Each row of numbers stands for one node and depends on some of the facts below. Use the named rows to name the rest.

Some facts about the nodes:
lonok: points at; zovuk: belongs to class
[tebrok mizilu] lonok zestazel
[basta binur] lonok taflubak
[basta plazur] lonok badri
[basta plimek voni gristigon zoklu taflubak keskun gilum] lonok vadrar
[vadrar mizilu tragril plimek fabik ruvusel vibrok voni gristigon klibrer klefosol taflubak bruvom tanak grotim ririk klodrur vapal kludrek kletum nufel batur vugrim pabem] lonok mafil
[zevu nabo] lonok batur
[binur seskis plabredris taflubak] lonok voni
[binur puvom drusis saribre pudrefle gevi grizam kleskel vugrim brifopi] lonok zoklu
[dupi trugrir] lonok vibrok
[dupi] lonok stumom
[mizilu plimek ruvusel tasku] lonok bruvom
[mizilu tragril flogon] lonok tuga
[fifo gristigon pafus] lonok keskun
[flukil brenete klestu koru vugrim] lonok klodrur
[trusto] lonok skegrar
[fleflim ririk tuga] lonok gevi
[fleflim] lonok gristigon
[vobro] lonok fifo
[seskis] lonok bredar
[klestu] lonok seskis
[levu] lonok sigron
[levu bila] lonok zevu
[levu flubik] lonok drusis
[levu] lonok mizilu
[bifam] lonok klefosol
[voni badri] lonok ririk
[kalur] lonok divomal
[klibrer] lonok pabem
[divomal taflubak batur fluplis pabem] lonok flikik
[divomal tanak] lonok nabo
[flomapo] lonok plimek
[klefosol] lonok bribruk
[keskun bruvom ririk bugres notra] lonok brifopi
[bila] lonok vugrim
[vaplon brudre] lonok vodrosker
[ziklik] lonok pata
[ziklik] lonok trefu
[ziklik] lonok davik
[grotim] lonok gilum
[grotim tasku] lonok flukil
[ririk lanil fluplis] lonok fabik
[vapal] lonok pudrefle
[kleskel] lonok bodimuk
[kletum] lonok brudre
[kletum] lonok binur
[fledrul] lonok plazur
[restom] lonok fledrul
[pafus kito] lonok flikil
[soke] lonok fluplis
[stumom] lonok vapal
[notra] lonok grotim
{vadrar binur zorik puvom tragril zestazel plimek brenete trusto vobro seskis voni gristigon badri vaplon nabo bodimuk klodrur kludrek fledrul skegrar kito lanil fluplis} zovuk a
{zevu dupi drusis fabik ruvusel pudrefle vibrok sigu kalur plabredris flikil klefosol zoklu taflubak gilum ririk nufel batur stumom} zovuk b
{fifo klestu trugrir gevi flogon grizam restom} zovuk f
{bredar trefu flodife sigron keskun bila plazur koru tasku pafus bribruk brifopi} zovuk c
{saribre bifam klele klibrer kleskel kletum flikik vugrim mafil} zovuk d
{levu divomal bruvom ziklik tanak zoku vapal} zovuk e

Named rows:
[-2,7,-5,9,1,13,0,-4,8,3,-15,4,18,-7,11,1,-2,-4,-2,-12,1,3,15,-2,20,-8,5,-12,-12,-11,-21,9,-10,6,4,6,-11,-9]: tragril
[15,-1,2,1,-7,17,3,-3,-26,1,-5,18,30,-14,-6,27,11,3,-17,17,21,6,-3,-1,1,-11,3,-9,-5,0,10,-7,-29,28,1,1,1,-16]: nabo
[-8,17,16,-1,5,20,-11,-13,33,22,-14,-14,30,-10,6,19,-5,20,-7,2,-5,-6,15,-8,44,-30,-11,2,-17,-3,-13,-1,-4,3,-25,5,0,-8]: vadrar
[6,2,-1,14,-8,4,1,10,-7,-2,-2,1,14,-1,6,5,2,-7,-2,2,7,5,7,-2,-1,-11,-4,-5,-8,-15,0,10,-4,2,-3,4,-4,-4]: kito
[9,-4,-4,-3,-6,-3,10,7,-2,-8,0,-2,4,-9,-15,6,7,10,-7,11,10,-3,-17,2,-17,7,11,-11,-1,4,-8,-8,5,10,-5,9,14,-3]: kalur
[14,-3,-6,-8,-12,6,9,7,-13,-7,-2,9,8,-12,-18,20,12,14,-9,19,22,-2,-27,5,-13,6,14,-11,-1,9,-2,-17,-5,24,0,9,19,-6]: zevu
[1,3,14,-5,-5,-3,0,4,26,6,4,-27,7,-7,-15,18,0,31,-9,18,5,-7,-12,-7,-1,-16,-5,5,-3,4,1,-8,19,0,-29,12,22,7]: gilum
[-6,6,8,-13,9,7,8,-11,27,10,-14,-17,23,-19,-30,16,6,33,-17,19,-4,-4,-10,-5,1,-8,2,-8,5,22,-11,-18,6,6,-26,0,6,4]: taflubak
[-16,6,-36,1,-3,3,-26,7,-26,1,8,-1,12,18,-6,-16,-1,-11,9,6,-17,4,-5,15,-2,21,-6,9,7,-9,28,-7,-1,-2,18,-3,6,18]: trefu
[15,6,8,-5,-19,1,-33,15,3,15,2,-27,3,20,6,12,-7,37,-10,8,2,2,15,7,31,-16,-23,30,-12,-12,27,2,28,11,-4,23,29,15]: keskun
[13,5,-9,-2,-15,-2,-23,15,-12,8,-3,-7,8,17,0,0,-2,16,-4,1,0,9,12,15,10,0,-9,16,0,-6,17,2,12,8,10,7,11,10]: pafus
[-15,8,-34,2,-2,4,-22,5,-23,2,5,-4,12,17,-10,-17,-2,-10,9,8,-19,6,-2,17,-8,20,-7,8,9,-7,26,-9,0,-3,15,-5,1,19]: bredar
[-15,8,-35,2,-2,5,-24,7,-27,0,6,0,10,18,-8,-16,-1,-12,10,3,-18,3,-3,16,-2,22,-6,7,5,-9,26,-8,0,-2,20,-2,6,17]: bribruk
[-4,11,-15,-7,-1,7,3,-6,-8,1,12,-2,-6,10,1,-9,-6,-25,15,5,-8,-7,-6,1,-11,11,10,5,18,-8,29,5,-9,-15,13,-6,7,10]: klele
[8,-11,0,-15,-11,10,14,-18,-13,11,3,19,5,-3,1,18,23,8,-21,19,18,11,2,1,-12,22,0,-5,22,11,8,-15,-13,28,-5,-14,8,-8]: divomal
[5,-8,-4,-2,-11,-4,10,-9,4,5,9,5,-10,8,16,-1,16,-5,-6,4,5,11,10,2,-13,23,-6,-3,18,-6,-2,2,6,1,-8,-8,6,-1]: ziklik
[-15,-11,19,4,20,-5,-15,-18,-11,-6,5,6,-34,-5,-1,-4,13,-10,-4,-8,-22,-4,10,-10,-20,25,-3,23,-13,15,14,12,29,-15,-5,13,-12,6]: gevi
[2,-14,14,-3,5,-15,7,11,-2,-8,12,2,-22,6,5,-10,-9,1,5,-4,6,-1,-6,-11,1,-8,-5,-1,4,7,1,4,-5,4,5,-10,-5,0]: tebrok
[-3,-11,11,-6,8,-12,10,8,10,-5,-4,1,-24,9,18,-14,-11,1,10,-17,8,-7,1,-6,24,-6,-1,-9,-2,1,-17,8,-4,9,15,-7,-1,-5]: mizilu
[-4,-7,15,-15,12,3,6,-8,3,4,-5,13,-5,-5,0,3,-7,11,-1,-3,5,-10,-9,-6,26,-11,3,-7,3,21,-12,-11,-22,19,7,-18,-4,-11]: pabem
[2,-15,16,-4,9,-14,8,7,-5,-6,9,3,-25,2,6,-6,-5,3,3,-3,8,0,-11,-10,0,-9,-9,3,2,7,2,-1,-2,2,5,-9,-7,-2]: flubik

Which node is each row?
No name comes twice in this set of rows, the named rows included.
[5,2,-3,10,0,8,4,2,-5,-3,-10,2,20,-7,4,2,2,-6,-10,1,3,11,11,-5,0,-8,0,-10,-7,-11,-5,8,-9,8,2,3,-8,-4] => lanil
[6,0,-3,2,0,2,-34,2,-13,2,0,-4,-22,-11,5,2,5,6,-9,-8,-9,-3,-3,-3,11,14,-19,45,-32,-11,23,-2,36,-5,14,15,1,7] => brifopi
[-7,6,14,2,13,12,3,-11,30,14,-22,-23,35,-17,-9,5,-3,18,-15,6,-14,8,24,-10,12,-29,-10,-6,3,4,-12,1,-4,-4,-23,-5,-22,3] => voni
[-6,12,-17,-15,3,17,4,-16,-19,3,10,8,13,0,-12,3,2,-20,6,17,-3,-8,-15,1,-11,11,14,3,27,5,38,-6,-24,1,13,-13,9,6] => flikik
[-1,11,8,6,-1,14,-6,-3,24,10,-10,-9,22,-5,11,13,-5,10,-4,-1,1,-2,16,-6,27,-25,-8,-3,-17,-13,-12,5,-4,5,-13,9,3,-9] => plimek
[0,-5,-3,-10,-11,5,2,-9,23,14,0,5,-16,11,35,0,11,1,-1,-16,7,-6,19,3,28,21,-2,-3,-2,-17,-25,8,13,12,-1,8,19,-9] => bruvom
[11,7,9,-4,3,8,1,-15,-1,2,2,1,-20,-16,0,6,-1,-10,-1,-7,-4,-5,-4,-7,-6,2,2,28,5,1,20,4,7,-20,5,-2,-10,-1] => kleskel
[-17,-6,-19,-2,-7,0,5,-9,-6,4,23,7,-6,16,15,-10,14,-23,6,10,-4,3,-2,4,-19,36,-4,-8,16,-12,9,-3,1,0,-4,-13,12,7] => zoku
[17,19,13,-4,-4,4,-1,-20,12,10,-5,14,-19,-13,7,14,-9,-6,13,-25,-1,-13,-2,8,9,-13,11,29,4,9,-10,-3,-2,-35,-1,-4,-18,-15] => vugrim
[10,-3,-13,0,-1,-8,-10,13,-8,1,-22,-15,11,9,-14,-22,-1,16,-15,-4,-14,27,25,10,-9,5,-6,2,18,4,2,6,14,0,14,-1,-16,18] => plazur
[-1,2,13,12,14,9,-1,-13,5,1,-7,-6,17,-29,-13,10,4,-1,-20,6,-14,12,4,-16,-13,-13,-9,11,-11,2,6,-4,3,-15,-18,-8,-29,-3] => binur

Now the same nodes, written a new way:
Known rows:
[3,-1,9,-2,6,1,-8,2,1,-8,4,-9,-5,3,5,2,-1,3,2,-3,2,-2,1,2,4,-1,8,0,11,-2,0,-2,0,3,4,-1]: ripus
[-3,-5,-19,-6,-2,4,-1,-1,-1,-11,-3,-14,-3,3,1,1,-1,-2,-1,3,5,3,2,0,-4,6,11,-5,11,10,1,-1,9,-4,4,1]: plazur
[-1,-2,-5,8,2,-2,1,4,-5,5,0,-4,4,2,4,-4,-3,-1,-1,2,-7,-4,-1,-5,2,-5,4,-2,0,-1,-4,-4,1,4,2,-1]: kletum
[-1,-1,-4,-4,0,0,10,12,-13,12,1,-4,8,-5,-2,0,0,-5,1,2,8,1,-5,-2,-4,-2,27,7,-13,3,5,-1,5,-4,4,1]: ririk
[0,3,-3,-2,-6,3,-5,-4,5,5,-2,-6,-1,-3,-7,2,0,3,1,-1,-1,2,2,0,2,0,-14,5,0,0,-1,4,2,3,-5,0]: kito
[1,-5,11,9,8,-3,-2,10,-8,7,8,-3,-2,2,13,-6,-7,-3,1,-1,1,-4,-6,-14,8,-9,14,4,-1,-13,-6,6,-3,11,5,-3]: mafil
[2,4,-6,5,-8,0,-10,-15,15,-1,-2,-4,-3,7,-9,-2,2,0,0,-1,-2,2,1,-9,-7,-1,-9,10,4,3,-2,3,-2,2,-12,1]: brenete
[2,4,5,-4,7,-10,1,3,-1,5,-5,13,3,-6,-3,0,8,-8,-5,-1,7,-4,-1,15,-13,-3,2,-2,-10,1,-1,-8,1,-17,-2,1]: pudrefle
[3,2,-7,10,-3,-2,-8,-16,13,-13,1,0,-6,17,-8,-4,5,-3,1,1,-13,3,0,-11,-11,1,4,9,11,6,3,-5,-4,1,-12,2]: flukil
[0,-1,-1,2,-6,1,3,1,-3,14,-1,3,2,-2,-2,-4,-3,-4,2,1,7,3,-3,-12,5,-6,-7,9,-8,-8,-1,15,-4,4,-6,-2]: kludrek
[-2,-2,-3,8,3,-3,5,5,-8,8,0,-2,5,2,3,-4,-4,-2,0,2,-8,-3,-1,-8,2,-7,0,-1,-3,-2,-4,0,-1,4,2,-2]: klibrer
[-2,0,-6,5,2,-1,-3,2,-2,0,-2,-9,2,2,0,-1,-2,2,-1,1,-12,-4,2,1,-1,-2,0,-2,2,4,-4,-8,2,3,1,-1]: bifam
[-2,-4,-7,-4,1,3,10,-3,5,-4,0,4,-11,2,-2,1,0,1,-1,1,-6,3,1,6,-5,7,-13,-5,13,1,4,-4,-2,7,3,3]: pafus
[-1,0,-3,0,1,1,-2,-1,-1,-7,-1,-7,0,2,-5,1,1,1,1,1,-5,0,1,0,1,0,2,-1,5,6,2,-3,2,-2,1,0]: brudre
[-1,2,-7,0,7,1,3,5,0,-16,0,0,5,9,-5,2,-1,1,2,3,-1,2,5,4,2,0,2,2,-7,-1,2,4,5,-2,1,2]: flogon
[-5,-4,8,4,1,0,10,11,-3,6,8,13,-10,-10,-11,-2,0,-4,0,4,-9,2,-7,-13,1,1,13,0,-6,-7,3,10,-2,4,-8,-1]: bruvom
[0,1,-1,-2,-4,-2,4,1,-4,3,1,0,7,-1,0,1,1,-1,1,0,-2,0,0,0,-9,1,16,5,-5,6,5,-7,2,-2,1,0]: dupi
[1,-1,3,1,-2,-3,10,6,-8,12,4,7,6,-2,1,-2,-1,-5,2,1,1,2,-4,-5,-6,-2,16,9,-10,-2,5,0,-4,3,1,0]: ruvusel
[0,3,-3,-2,-4,3,-7,-4,4,4,-3,-6,1,-2,-6,1,0,2,1,-1,2,1,3,0,2,-1,-13,5,-1,0,-1,3,2,2,-6,0]: trusto
[-1,0,-3,-1,4,1,1,2,-3,-2,-2,-2,-1,-1,-7,1,1,-1,0,2,-5,0,0,2,1,-2,1,-1,2,4,2,-3,1,-4,1,0]: fleflim
[0,3,5,1,-4,5,12,-8,0,18,1,12,2,-2,10,-1,4,6,-3,1,2,1,-8,9,1,9,5,-3,-7,5,6,-13,-3,2,10,7]: gilum

Name these rows:
No name comes twice in this set of rows, the named rows included.
[1,-1,5,3,7,-1,-10,5,2,-5,4,-15,-4,4,7,1,-3,6,1,-2,-6,-7,2,5,3,-3,7,0,10,-2,-6,-7,2,9,5,-2] => klele
[2,6,11,-1,6,-3,8,-3,-1,16,-6,22,-1,-9,4,-2,10,-4,-9,0,11,-3,-7,24,-5,2,-4,-10,-12,1,-1,-12,-2,-16,4,6] => zoklu
[-2,1,-14,-5,-8,8,-10,0,-2,6,-4,-23,4,-4,-6,2,0,4,0,2,11,2,0,-3,6,0,7,5,-3,8,-2,5,10,-5,1,1] => badri
[-2,2,-6,-4,-11,1,-3,-3,-5,1,-6,-2,14,-5,-1,2,-4,3,2,-2,-1,0,8,-1,6,-1,-18,-3,-3,1,-3,7,0,-2,-3,-3] => fluplis
[2,4,-7,8,2,0,-3,-8,10,-21,1,2,3,19,-2,-1,2,1,1,3,-4,2,5,-2,-4,2,3,4,-3,2,1,-1,1,-2,-6,3] => klestu
[-1,-3,2,3,-4,-3,7,2,-13,1,-2,12,11,0,6,-2,-4,-5,2,0,0,1,2,-10,7,-5,-3,-5,-3,-3,0,8,-6,-2,1,-3] => pabem
[1,2,-4,-2,-6,0,0,-3,-3,3,0,-3,9,1,8,0,2,1,-1,0,6,-1,-2,1,-4,4,20,-1,-6,10,3,-8,3,-5,3,3] => plabredris
[-3,-3,-2,-3,5,8,22,-4,6,13,0,14,-18,-4,-2,0,1,6,-5,3,-9,5,-6,16,1,11,-22,-8,10,-2,8,-8,-4,14,8,8] => keskun
[-3,3,-3,-2,-13,-2,3,-6,-1,0,-7,9,14,-5,-1,3,-4,3,2,-3,-10,0,12,0,5,-1,-37,-6,-4,0,-2,6,-6,1,-5,-4] => nabo
[0,0,-3,1,-1,6,1,-5,-4,3,-2,-2,0,1,3,0,2,2,-2,2,2,1,-2,4,8,3,3,-7,2,7,2,-6,1,-3,6,4] => basta
[1,3,-9,-1,-10,6,-12,-12,5,2,-5,-12,5,2,1,0,1,4,-1,0,10,0,0,-2,7,2,-1,1,-1,8,-4,1,5,-5,-3,2] => seskis
[0,2,3,2,-5,9,10,-5,3,25,0,9,-6,-7,-2,-2,-1,4,-1,2,0,4,-7,1,10,0,-19,3,-8,-5,1,6,-5,10,0,4] => gristigon
[1,5,-1,-1,16,-5,0,9,2,-14,-7,8,3,1,-9,1,5,-5,-5,3,8,-1,4,17,-1,-3,-7,-5,-10,-3,-4,2,6,-19,-2,2] => gevi
[1,5,1,2,13,-5,1,3,4,-14,-5,13,1,5,-5,0,5,-3,-4,2,7,-2,4,17,0,-1,-15,-6,-9,-3,-3,2,1,-14,-2,3] => grizam

